Each row is followed by one of two labels, saying whether the row has a hidden trait. Each part has a new trait and two new labels.
(in the rows, 128 means zero)
[ 88 130 144 125 129 122 188 158  51 111 128 152 102 148 119 156 153  82
 131 101 116 121 131 186 111  99 133] : <96>
[150 118 118 166 108 115  41 125 152 143 138 120 109 152 152 145 139 147
 124 129 123  64 195 120  74  96 150] : <89>
[103 144 149 119 142 131 204 144  50 114 126 154 114 151 117 153 145  86
 131 101 119 126 118 181 126 113 127] : <96>
[167 167 149 117 180 153 133  55 146 120 127 126 165 186 117 130 126 158
 107 127 166 103 139 144 121 125 115] : <96>
[ 39  41 118 133 154 126  77 163 137  84 149 116  93 102  88  83 151 156
  92 147 188 194 108 132 114 123 112] : <96>
[137 116 123 157 121 122  61 129 139 133 138 127 101 154 141 143 147 148
 121 123 142  83 178 134  84 101 142] : <89>
[164 121 124 154 120 124  61 106 153 137 136 129 100 142 145 147 148 165
 127 128 132  60 185 121  90 111 139] : <89>
[ 64  63 129 144 107 110  90 174  89 111 139 139  64  99 110 149 173 131
 123 127 135 122 147 154 102 110 129] : <96>
